Below are the code and all the weights of a small trained network. Each question names an input and a target symbol and asks about switching units off, where a switched-off unit gives its printed mean instead of its output.

import numpy as np


def w(rows, s, z=0):
    codes = np.array(rows[::2]) - 128.0
    scale = np.full(codes.shape[1], s)
    scale[-1] = z or s
    return codes * scale


def f(y):
    return np.maximum(y, 0)


def softmax(a):
    e = np.exp(a - a.max(-1, keepdims=True))
    return e / e.sum(-1, keepdims=True)


def log_softmax(a):
    a = a - a.max(-1, keepdims=True)
    return a - np.log(np.exp(a).sum(-1, keepdims=True))


def net(x, mask):
    ids = ['ΓΔΞΦεηθμστψ'.index(c) for c in x.split()]
    T = len(ids)
    res = E[ids] + P[:T]
    r = res
    for j in range(3):
        rows = slice(3 * j, 3 * j + 3)
        q, k, v = (r @ M[0][rows].T for M in (Q, K, V))
        z = softmax(np.where(np.tri(T) > 0, q @ k.T / 3**0.5, -1e9)) @ v
        o = O[0][rows]
        res = res + np.where(mask[j], z, o[:, -1]) @ o[:, :-1]
    y = f(res @ A[0][:, :-1].T + A[0][:, -1])
    res = res + np.where(mask[3:15], y, B[0][:, -1]) @ B[0][:, :-1]
    return log_softmax(res[-1] @ U[:, :-1].T + U[:, -1])


Q, K, V, O, A, B = {}, {}, {}, {}, {}, {}
E = w([
[188,122,61,158],'Γ',
[183,167,56,184],'Δ',
[160,158,63,137],'Ξ',
[177,152,58,163],'Φ',
[9,29,179,216],'ε',
[189,154,167,159],'η',
[136,144,116,72],'θ',
[175,101,57,118],'μ',
[140,165,88,110],'σ',
[152,144,84,111],'τ',
[124,195,92,96],'ψ',
],0.013)
P = w([
[86,142,1,19],'0',
[163,95,113,106],'1',
[180,113,136,129],'2',
[186,115,139,146],'3',
[181,133,155,154],'4',
[180,156,159,167],'5',
[178,177,167,171],'6',
[183,205,167,177],'7',
],0.0068)
Q[0] = w([
[159,86,137,109],'head 1',
[135,105,131,172],'head 1',
[131,167,123,175],'head 1',
[145,143,36,109],'head 2',
[108,109,194,168],'head 2',
[102,100,193,184],'head 2',
[120,32,98,195],'head 3',
[111,139,131,70],'head 3',
[151,162,133,253],'head 3',
],0.012)
K[0] = w([
[123,182,150,95],'head 1',
[66,161,144,110],'head 1',
[81,82,108,169],'head 1',
[77,60,188,186],'head 2',
[186,221,87,106],'head 2',
[218,192,109,112],'head 2',
[83,199,174,78],'head 3',
[201,136,104,113],'head 3',
[12,113,185,172],'head 3',
],0.011)
V[0] = w([
[179,182,35,2],'head 1',
[176,176,46,221],'head 1',
[104,73,223,197],'head 1',
[161,85,79,84],'head 2',
[72,133,162,161],'head 2',
[217,216,145,69],'head 2',
[195,177,94,69],'head 3',
[183,140,123,134],'head 3',
[10,50,114,201],'head 3',
],0.0071)
O[0] = w([
[82,185,176,37,200],'head 1',
[157,70,200,111,253],'head 1',
[148,157,70,218,53],'head 1',
[184,212,127,97,166],'head 2',
[67,95,145,135,86],'head 2',
[217,121,65,158,143],'head 2',
[142,206,151,124,114],'head 3',
[187,198,97,167,137],'head 3',
[73,1,188,107,172],'head 3',
],0.0073,0.0046)
A[0] = w([
[106,99,227,130,216],'neuron 1',
[48,75,146,158,3],'neuron 2',
[150,142,165,234,94],'neuron 3',
[119,111,252,80,92],'neuron 4',
[79,117,142,30,161],'neuron 5',
[105,129,180,211,130],'neuron 6',
[59,83,159,122,8],'neuron 7',
[166,169,185,239,142],'neuron 8',
[128,102,7,183,188],'neuron 9',
[165,128,253,114,15],'neuron 10',
[56,93,119,219,44],'neuron 11',
[137,130,145,32,103],'neuron 12',
],0.0077,0.0061)
B[0] = w([
[99,194,36,192,254],'neuron 1',
[152,116,144,45,205],'neuron 2',
[160,100,255,113,170],'neuron 3',
[47,209,24,163,185],'neuron 4',
[78,104,196,170,192],'neuron 5',
[190,137,126,186,185],'neuron 6',
[111,117,140,66,186],'neuron 7',
[159,40,162,65,223],'neuron 8',
[123,217,72,98,176],'neuron 9',
[101,127,12,196,150],'neuron 10',
[190,134,111,70,202],'neuron 11',
[107,183,58,163,186],'neuron 12',
],0.0077,0.0062)
U = w([
[89,160,138,178,118],'Γ',
[202,91,205,25,218],'Δ',
[101,148,125,137,75],'Ξ',
[154,229,1,109,230],'Φ',
[116,156,161,100,1],'ε',
[117,154,138,117,4],'η',
[76,175,171,178,129],'θ',
[101,102,136,51,115],'μ',
[115,148,140,93,15],'σ',
[94,162,128,171,88],'τ',
[129,94,83,177,151],'ψ',
],0.0092,0.0056)

Each question gives the input, a string of symbols that net reads in full, and the target symbol t.
The units are the heads (3 rows each of Q, K, V and O) and the neurons (one row each of A and B). Each row of codes is followed by its name. A weight is (code - 128) times the scale printed after its matrix; where a second scale follows, it is the last column's (O, A, B and U).
mask holds one flag per unit, heads first, then neurons. A switched-off unit (its flag False) gives its mean, the last column of its rows in O or B, instead of its output. The means were averaged over made-up inputs and are rounded, as every weight is.
A unit's drop is (log p(t) with every unit on - log p(t) with that unit switched off) / (log p(t) with every unit on - log p(t) with every unit switched off).
The circuit of an input: a set's keep is (log p(t) with only the set's units on - log p(t) with every unit switched off) / (log p(t) with every unit on - log p(t) with every unit switched off). Starting from the 12 units with the biggest drops (on a tie, the unit counted first), units are removed one at a time, each time the one whose removal leaves the highest keep (on an exact tie, the one counted first), for as long as the keep stays at least 0.8.
units of the circuit, in order: the units of the circuit, biggest drop first
most important unit: the unit with the biggest drop
k most important neurons: the k neurons with the biggest drops, biggest first
which heads matter: for each layer, one digit per head in row order, 1 if its drop is at least 0.15 and else 0, layers parted by /
drop of u: that unit's drop, to one decimal
input Φ ε Φ, target μ: most important unit => head 3
input ε Γ Γ, target μ: units of the circuit, in order => head 3; head 2
input ψ η θ, target Φ: which heads matter => 001
input Γ Φ Δ ψ Φ, target Δ: which heads matter => 101
input η ε ε, target Δ: which heads matter => 100
input Γ η Γ ψ Γ Δ Γ, target Δ: which heads matter => 101
input σ Γ Γ ε Δ ψ, target θ: units of the circuit, in order => head 2; neuron 5
input Φ η η η Γ η τ η, target Δ: which heads matter => 001
input η η σ η η ε Γ, target ψ: 2 most important neurons => neuron 1; neuron 6
input Φ Δ η θ η η Δ η, target Δ: 2 most important neurons => neuron 8; neuron 3
input Δ η Γ Φ Γ θ, target Φ: which heads matter => 100
input τ Γ Φ τ Φ, target Δ: which heads matter => 101
input η η ε Δ Δ η Γ Γ, target ψ: units of the circuit, in order => head 1; head 3
input τ θ θ η, target Φ: 3 most important neurons => neuron 10; neuron 5; neuron 2
input Φ η Γ Δ Δ, target Δ: most important unit => neuron 1
input Φ Φ η θ Φ Φ η ε, target ψ: drop of neuron 3 => -0.1
input μ Ξ Γ η η η η ε, target ψ: drop of head 3 => 0.5
input Γ θ η, target Φ: drop of neuron 1 => -0.2
input Γ η μ θ Δ τ σ Δ, target Δ: drop of neuron 3 => 0.1
